Below are the code and all the weights of a small trained network. Each question names an input and a target symbol and asks about switching units off, where a switched-off unit gives its printed mean instead of its output.

import numpy as np


def w(rows, s, z=0):
    codes = np.array(rows[::2]) - 128.0
    scale = np.full(codes.shape[1], s)
    scale[-1] = z or s
    return codes * scale


def f(y):
    return y / 2 * (1 + np.tanh(0.7978845608 * (y + 0.044715 * y**3)))


def softmax(a):
    e = np.exp(a - a.max(-1, keepdims=True))
    return e / e.sum(-1, keepdims=True)


def log_softmax(a):
    a = a - a.max(-1, keepdims=True)
    return a - np.log(np.exp(a).sum(-1, keepdims=True))


def net(x, mask):
    ids = ['αβδζλπστφ'.index(c) for c in x.split()]
    T = len(ids)
    res = E[ids] + P[:T]
    r = res
    for j in range(3):
        rows = slice(3 * j, 3 * j + 3)
        q, k, v = (r @ M[0][rows].T for M in (Q, K, V))
        z = softmax(np.where(np.tri(T) > 0, q @ k.T / 3**0.5, -1e9)) @ v
        o = O[0][rows]
        res = res + np.where(mask[j], z, o[:, -1]) @ o[:, :-1]
    y = f(res @ A[0][:, :-1].T + A[0][:, -1])
    res = res + np.where(mask[3:27], y, B[0][:, -1]) @ B[0][:, :-1]
    return log_softmax(res[-1] @ U[:, :-1].T + U[:, -1])


Q, K, V, O, A, B = {}, {}, {}, {}, {}, {}
E = w([
[127,55,75,130,136,119,179],'α',
[113,81,192,86,156,44,86],'β',
[140,213,180,89,135,213,185],'δ',
[124,9,220,110,195,189,153],'ζ',
[132,146,169,183,75,43,134],'λ',
[105,151,94,111,109,32,156],'π',
[76,121,85,90,82,123,73],'σ',
[75,140,46,186,144,87,84],'τ',
[212,143,50,145,133,110,100],'φ',
],0.016)
P = w([
[169,34,229,98,127,189,187],'0',
[139,111,163,89,222,123,142],'1',
[124,139,133,81,250,79,106],'2',
[137,123,122,95,192,63,102],'3',
[149,129,112,102,161,44,89],'4',
[156,127,112,112,128,19,74],'5',
[174,103,78,111,76,24,88],'6',
[186,94,73,127,23,26,70],'7',
[196,77,81,138,9,10,53],'8',
[200,16,37,113,49,2,27],'9',
],0.0069)
Q[0] = w([
[120,184,103,66,155,181,140],'h0',
[71,179,145,141,144,128,64],'h0',
[104,107,88,102,84,62,80],'h0',
[214,160,173,135,141,188,132],'h1',
[172,90,190,183,148,188,129],'h1',
[151,152,184,130,120,190,92],'h1',
[152,102,172,109,141,245,188],'h2',
[78,171,116,165,130,201,116],'h2',
[102,176,168,126,172,204,109],'h2',
],0.013)
K[0] = w([
[136,110,194,218,194,157,49],'h0',
[180,63,76,163,193,122,200],'h0',
[164,201,43,112,61,66,55],'h0',
[131,34,146,48,226,142,131],'h1',
[96,22,220,22,156,132,166],'h1',
[122,34,150,148,237,108,214],'h1',
[67,159,246,115,170,177,228],'h2',
[141,119,171,72,227,190,224],'h2',
[92,152,175,164,195,222,255],'h2',
],0.0091)
V[0] = w([
[155,92,72,150,140,80,158],'h0',
[152,149,121,61,96,92,89],'h0',
[110,94,106,40,100,101,152],'h0',
[123,124,99,100,149,173,232],'h1',
[41,179,162,60,85,81,144],'h1',
[160,141,170,62,151,160,210],'h1',
[255,162,180,42,134,111,97],'h2',
[199,154,47,199,149,159,117],'h2',
[132,166,160,201,162,87,243],'h2',
],0.01)
O[0] = w([
[171,112,120,127,127,116,225,221],'h0',
[153,138,104,67,145,148,160,227],'h0',
[155,139,140,77,85,87,165,206],'h0',
[138,139,52,109,99,144,162,47],'h1',
[95,116,148,25,99,142,114,99],'h1',
[174,125,102,101,68,155,140,67],'h1',
[247,121,133,115,154,143,74,254],'h2',
[124,135,57,200,229,148,166,192],'h2',
[159,53,130,143,130,66,167,79],'h2',
],0.011,0.005)
A[0] = w([
[112,255,178,91,175,106,121,189],'n0',
[49,214,147,131,114,159,130,29],'n1',
[177,249,114,178,52,125,114,137],'n2',
[194,144,83,103,125,110,68,35],'n3',
[131,153,89,172,105,61,41,149],'n4',
[62,121,120,174,150,114,127,157],'n5',
[121,95,185,81,87,93,117,3],'n6',
[90,93,48,82,92,78,119,128],'n7',
[121,149,130,73,198,117,139,105],'n8',
[136,19,177,206,83,121,75,169],'n9',
[98,113,110,36,63,150,160,62],'n10',
[72,152,148,185,155,182,180,54],'n11',
[150,113,159,237,107,163,89,147],'n12',
[160,119,126,127,171,177,207,89],'n13',
[139,75,93,101,185,63,65,91],'n14',
[135,131,64,200,101,43,97,48],'n15',
[120,82,129,90,131,210,131,5],'n16',
[165,114,150,122,154,224,166,44],'n17',
[172,229,172,89,120,137,157,101],'n18',
[122,133,78,126,90,131,84,223],'n19',
[34,101,119,108,55,38,100,217],'n20',
[120,125,108,184,108,133,181,107],'n21',
[109,232,97,125,156,166,46,118],'n22',
[251,117,120,90,113,150,88,89],'n23',
],0.0089,0.0063)
B[0] = w([
[156,203,60,193,82,147,110,197],'n0',
[130,6,129,90,130,81,202,140],'n1',
[143,117,194,64,215,127,151,167],'n2',
[123,106,114,173,69,113,133,180],'n3',
[118,94,192,112,188,207,136,161],'n4',
[145,115,117,158,100,101,96,162],'n5',
[169,163,87,157,163,56,74,167],'n6',
[132,104,211,144,1,132,53,154],'n7',
[144,60,79,134,156,175,218,167],'n8',
[133,89,160,109,219,221,114,151],'n9',
[175,187,94,170,169,123,105,175],'n10',
[226,119,114,16,104,143,201,143],'n11',
[109,79,51,73,179,133,216,154],'n12',
[106,211,193,141,107,139,89,169],'n13',
[133,132,161,89,46,154,90,186],'n14',
[115,69,198,66,103,161,104,172],'n15',
[120,113,124,79,168,86,163,131],'n16',
[146,105,122,26,176,182,220,149],'n17',
[83,222,128,154,48,151,118,182],'n18',
[157,151,55,191,168,153,129,150],'n19',
[68,156,163,127,100,149,127,203],'n20',
[143,184,157,205,52,126,96,144],'n21',
[166,92,184,113,127,66,232,161],'n22',
[12,137,131,181,80,54,79,253],'n23',
],0.0073,0.014)
U = w([
[182,95,150,214,68,175,155,20],'α',
[136,113,129,177,128,119,93,32],'β',
[139,89,79,210,91,139,98,47],'δ',
[140,98,114,190,104,143,115,81],'ζ',
[158,80,219,88,117,186,126,148],'λ',
[212,89,114,67,90,22,190,90],'π',
[115,206,137,75,123,244,148,239],'σ',
[3,95,103,199,131,96,173,150],'τ',
[200,138,27,204,210,63,130,254],'φ',
],0.0059,0.0047)

Each question gives the input, a string of symbols that net reads in full, and the target symbol t.
The units are the heads (3 rows each of Q, K, V and O) and the neurons (one row each of A and B). Each row of codes is followed by its name. A weight is (code - 128) times the scale printed after its matrix; where a second scale follows, it is the last column's (O, A, B and U).
mask holds one flag per unit, heads first, then neurons. A switched-off unit (its flag False) gives its mean, the last column of its rows in O or B, instead of its output. The means were averaged over made-up inputs and are rounded, as every weight is.
A unit's drop is (log p(t) with every unit on - log p(t) with that unit switched off) / (log p(t) with every unit on - log p(t) with every unit switched off).
The circuit of an input: a set's keep is (log p(t) with only the set's units on - log p(t) with every unit switched off) / (log p(t) with every unit on - log p(t) with every unit switched off). Starting from the 12 units with the biggest drops (on a tie, the unit counted first), units are removed one at a time, each time the one whose removal leaves the highest keep (on an exact tie, the one counted first), for as long as the keep stays at least 0.8.
circuit, biggest first: the units of the circuit, biggest drop first
most important unit: the unit with the biggest drop
k most important neurons: the k neurons with the biggest drops, biggest first
which heads matter: for each layer, one digit per head in row order, 1 if its drop is at least 0.15 and else 0, layers parted by /
input ζ δ ζ φ φ δ σ α, target σ: which heads matter -> 101
input δ α α, target δ: which heads matter -> 110
input σ λ λ, target σ: most important unit -> n23
input φ φ δ δ π σ β π, target σ: 3 most important neurons -> (n20, n23, n18)
input τ π φ π, target φ: which heads matter -> 001
input π ζ β δ δ δ τ λ δ β, target λ: which heads matter -> 000
input ζ π δ β α, target δ: which heads matter -> 011
input δ φ λ λ λ τ α α δ σ, target σ: which heads matter -> 101
input λ λ φ δ τ α ζ π φ λ, target φ: which heads matter -> 111
input π σ τ τ, target τ: which heads matter -> 011
input ζ λ σ β α α δ λ, target λ: which heads matter -> 001
input ζ π λ σ τ δ τ α φ σ, target φ: which heads matter -> 111
input φ ζ τ λ α λ π λ, target π: which heads matter -> 101
input φ δ π λ, target π: circuit, biggest first -> (h2, h0)
input β σ τ σ δ φ φ α λ α, target λ: most important unit -> h1
input β π φ δ λ τ δ λ β, target λ: 3 most important neurons -> (n23, n9, n14)
input φ δ λ π β, target π: circuit, biggest first -> (h0, h2)
input σ α α, target σ: circuit, biggest first -> (h2, n23)
input σ δ β, target σ: 2 most important neurons -> (n20, n18)
input β δ β π, target π: circuit, biggest first -> (h2, h0)
input β β δ β, target δ: most important unit -> h1
input σ π σ, target σ: 2 most important neurons -> (n23, n20)
